Each row has a name. Each piece below is followed by the name of the row it came from. Each question is about the rows just above it.

Q_812: [121 160 136 103]
Q_119: [106  57 136 107]
Q_216: [136 136 119 199]
Q_220: [ 57 106 131 113]
The row with [106 131 113] is	Q_220
Which row holds [136 119 199]?	Q_216
The row with [ 57 106 131] is	Q_220
The row with [ 57 106] is	Q_220

Q_119: [134  51  76 144 146 112 125 118 129 122 104 143  95 152  44 130 115 124
 176 129 115 183 141 148 132 161 139 128 121 110 159  87 116 155 114 105
  83  65  90 124  81  59 150 173 165  89  51  78 122 130  96 169]
Q_763: [118 129 122 103 143  95 152  44 130 115 124 130 107 139  90 133 119 131
 153 130 121 156 120 152 125 157 133 123 115 125 140  97 121 144 125 106
 107 110 111 126 105  89 135 149 137 103  88 106 133 123 113 152]
Q_220: [133  98 109 122 135 122 133 128 121 129 125 127 111 134 105 135 122 131
 145 128 124 144 118 148 125 153 132 121 117 131 136 102 121 141 127 111
 113 120 115 127 115 101 130 143 132 109 100 114 133 122 117 146]
Q_812: [115 147 146 138 121 127 123 118 142 134 124 134 132 127 147 130 135 126
 126 119 125 121 137 103 135 103 136 143 135 120 120 150 135 121 130 137
 142 125 142 136 131 145 132 119 136 135 140 133 133 132 136 115]
Q_90: [126 134 133 130 126 128 127 126 132 128 129 130 130 128 131 127 130 127
 127 127 128 126 131 122 130 121 129 132 131 126 126 135 128 127 129 132
 130 128 131 130 128 135 128 126 130 131 133 131 127 128 130 125]
Q_829: [121 142 140 135 124 128 125 121 138 131 126 132 134 125 139 129 131 127
 126 122 126 123 135 109 132 112 133 136 133 123 124 143 132 123 130 135
 138 125 136 132 129 140 129 122 132 133 139 131 129 131 133 119]
Q_216: [111 153 151 141 119 125 125 113 147 136 124 136 133 128 156 135 138 126
 127 114 124 119 138  93 137  96 143 148 136 117 116 155 137 118 132 139
 147 125 149 139 130 149 133 117 137 134 144 131 139 132 140 109]
Q_252: [132  86 101 125 138 120 131 126 123 128 120 131 107 140  91 136 119 131
 153 129 123 153 121 152 125 158 132 123 116 127 141  96 120 144 124 106
 107 108 110 126 106  88 136 149 138 103  88 104 133 124 114 153]
[118 129 122 103 143  95 152  44 130 115 124 130 107 139  90 133 119 131
 153 130 121 156 120 152 125 157 133 123 115 125 140  97 121 144 125 106
 107 110 111 126 105  89 135 149 137 103  88 106 133 123 113 152] is in which row?	Q_763
find: [118 129 122 104 143  95 152  44 130 115 124]	Q_119

Q_90: [139 131 121  97 124 122 119 133 116 149 147 101 110 130 116 116 113 145
  62 124 139 135 132 163 131 142 126  85 131  98 120 118 127 148 113 146
 144 104 112 100 115 147]
Q_252: [117 163 150 109 125 143 143  98  75 140 156 118 152 171 120 141 149 144
  77 126 167 135 133 185 106 125 137 182 125 131 135 113 122 166 138 121
 145 123 142 108 119 115]
Q_812: [128 124 112 124  87 122 115 144 133 116 184 154 159 146 157 156 127 124
 195 132 159 144 137 137 137  90 117 146 124 107  96 134 137 142 148  82
 140 140 106  99 130 129]
Q_820: [134  89 135 141 129 121 120 113 154 144 133 120 125 130 144 133 131 155
  86 134  48  94 115 108 116 128 116 154 109 139 157 128 146 117 139  56
 145 155 126  79 109 115]
Q_924: [108 139 126 120 130 134 105 131 108 136  98  94 150 127 103 142 114 111
 161 128  43 121  86 104 136 134 194 149 153 118 113 118 119  90 145  94
 101 155 109 106 114 133]
Q_763: [150 147 122 129 126 123 119 120  92 116 142 106 123 147 137 123 103 158
 172 137 159 100 128 152 123 126  68 135 115 134 120 120 116  86 135 135
 128 149 143 119 147 142]
Q_119: [159 112 106 134 164 131  98 125 121 130 120 117  87 150 131 136 128 110
 101 116 143 127  86 104 141 140  96  77 122 120 114 129 136  81 137 166
 110 123 189 120 137 122]
Q_829: [110 114 135 143 101 118 119 127 144 127 195 122 125 152 141 140 124 114
 111 126 219 129 120 148 127 124  90  96 137 134 107 117 148 146 142 118
 130 127 103 149 127 126]
Q_161: [153  88 149 122 142 135 140 128 152 191  88 139 140 146 125 141 130 128
 139 131 140 130 154 142 132 123 183 124 113 109 161 139 108 101 126  67
 143 127 121 157 130 134]
Q_220: [130 144 121 140 148 120 105 132 169 148 182 142 137 103 122 134 125 129
  89 138 139 131 138 111 118 124  93 157 148 105 134 156 185 138 149 131
 127 133 128 131 141 137]
Q_762: [110 114 135 143 101 118 119 127 144 127 195 122 125 152 141 140 124 114
 111 126 219 129 120 148 127 124  90  96 137 134 107 117 148 146 142 118
 130 127 112 134 124 107]
Q_216: [114 129 159 114 158 132 100 137 152 149  54 133 148  91 145 124 127 138
 186 127  41 107 149 102 136 117 164  82 131 122 121 126 154 118 115 121
 146 113 119 120 130 122]
Which row holds [108 139 126 120 130 134 105 131 108 136  98  94 150 127 103 142 114 111
 161 128  43 121  86 104 136 134 194 149 153 118 113 118 119  90 145  94
 101 155 109 106 114 133]?	Q_924
Which row holds [191  88 139 140 146]?	Q_161
Where do [110 114 135 143 101 118 119 127 144 127 195 122 125 152 141 140 124 114
 111 126 219 129 120 148 127 124  90  96 137 134 107 117 148 146 142 118
 130 127 112 134 124 107] appear?	Q_762
find: [110 101 116 143]	Q_119
find: [150 127]	Q_924
find: [189 120]	Q_119
The row with [150 147 122 129 126] is	Q_763

Q_820: [128 150 162 164 192 167]
Q_762: [131 165 148 166 191 189]
Q_90: [131 165 172 151 177 153]
Q_763: [128 148 165 142 199 142]
find: [165 148]	Q_762
find: [131 165 148 166 191 189]	Q_762
find: [128 148]	Q_763

Q_161: [140 136 134 163 138 108 113 177 125 100]
Q_762: [158 121 135 141 134 165 108 114 116 146]
Q_829: [123 115 119  94 144 207 139  91 117 150]
Q_812: [158 121 135 141 134 165 108 114 112 146]
Q_763: [134 158 108 141 135 114 121 165 146 134]
Where do [158 121 135 141 134 165 108 114 116 146] appear?	Q_762
Where do [115 119  94 144 207 139  91 117] appear?	Q_829

Q_829: [109 152 197 140 151  89 147 176 118 138 185 153 109 117 126 162  91 116
 114 159 108  63 130  97 102 149 137 128  62  94 191 113  99  92 102 142
 135 126]
Q_220: [142 131 134 114 107 119 127 128 142 138 133 136 111 122 137 151 134 134
 118 131 127 119 137 122 126 114 150 128 144 108 134 123 114 131 127 129
 123 126]
Q_820: [ 71 117 130 110 126 136 134 147 103 154 121 128 130 150 181 173 150 137
  99 137 146  97 130 111  79 117 127 128 101 117 123 113 153  87 129  77
 112 173]
Q_161: [118 131 127 120 137 122 126 163 118 158 178 160  85 134 124 201 116 132
 102 148 108  62 142 113 104 136 164 138 112  69 175 123  77 129 115 133
 137 123]
Q_90: [109 152 197 140 151  89 147 176 118 138 185 153 109 117 126 162  91 116
 114 159 108  63 130  97 102 113 137 128  62 116 191 113  99  92 102 142
 135 126]
Q_763: [103 131  95 104 147 132 135 138 106 138 121 128 140 153 153 149 152 132
 126 131 137 130 137 132  95 127 126 137 109 125 120 123 145 107 139  86
 135 148]
Q_924: [160 124  79 136 126 150 132 124 201 160 158 134 126 118  85 163 116 178
 163  99 136 198 113 148 168 127 106 122 171 164  88 151 136 171 142 148
 142 109]
Q_812: [123 131 154 128 125 119 134 147 129 138 155 132 122 129 132 149 115 133
 116 144 127 105 130 108 119 127 140 122 122 116 146 117 122 117 125 127
 120 129]
Q_252: [127 125 103 126 126 150 134 124 110 120 102 122 134 138 152 127 144 123
 145 125 144 148 120 122 119 127 106 128 144 145 103 138 142 129 147 120
 135 135]
find: [118 131 127 119 137 122 126]	Q_220
[126 163 118 158 178 160  85 134 124 201 116 132] is in which row?	Q_161
The row with [109 152 197 140 151  89 147 176 118 138 185 153 109 117 126 162  91 116
 114 159 108  63 130  97 102 149 137 128  62  94 191 113  99  92 102 142
 135 126] is	Q_829
find: [131 127 119 137 122 126 114 150 128 144 108]	Q_220

Q_216: [154 132 114 152 121 174 124 137 127 122  96 144 167 107 138 141 107 126
 140 126 130 177 101 151 109 120 148 113 135 110 160 152 138 153]
Q_161: [ 98 139 115  68 202  69 114  92 151 158 121 128 118 143 157  71 123 175
 123  43  70 105 150  47 189 118 145 112 125 111 134 132 119  73]
Q_252: [115 139 130 112 153 154 118 153 140 151 139 126 129 142 149 105 128 147
 109  77 114 143 150  92 159 132 157 145 103 143 114 116 114 112]
Q_762: [124 144  85  88 149  85 121 141 137 119 120 136  97 132 144 117 136  91
 166 143 104  79 115 124 109 107 128 113 135  90 140 153 141 143]
Q_220: [ 68 202  69 111 149  85 121 141 137 119 139 126  97 132 144 117 136  91
 166 143 104  79 115 124 109 107 128 108 135  90 140 153 141 143]
Q_763: [115 139 130 125 153 154 118 138 140 142 139 126 129 142 149 105 134 147
 109  77 114 143 150  92 159 132 157 145 103 143 114 116 114 112]
find: [142 139]	Q_763
The row with [115 139 130 112 153 154 118 153 140 151 139 126 129 142 149 105 128 147
 109  77 114 143 150  92 159 132 157 145 103 143 114 116 114 112] is	Q_252
Where do [134 147 109  77 114] appear?	Q_763
[141 137 119 120 136] is in which row?	Q_762
[ 68 202  69 114] is in which row?	Q_161

Q_763: [143 163 119 201  66 106 145 116]
Q_220: [130 123 122 128 126 112 139 126]
Q_161: [122 127 126 211  49 105 145 115]
Q_90: [121 146 121 123 112  99 144 108]
Q_252: [121 107 122 143 122 107 141 129]
Q_924: [122 145 122 125 117 107 142 117]
find: [122 128 126]	Q_220
find: [122 143 122]	Q_252

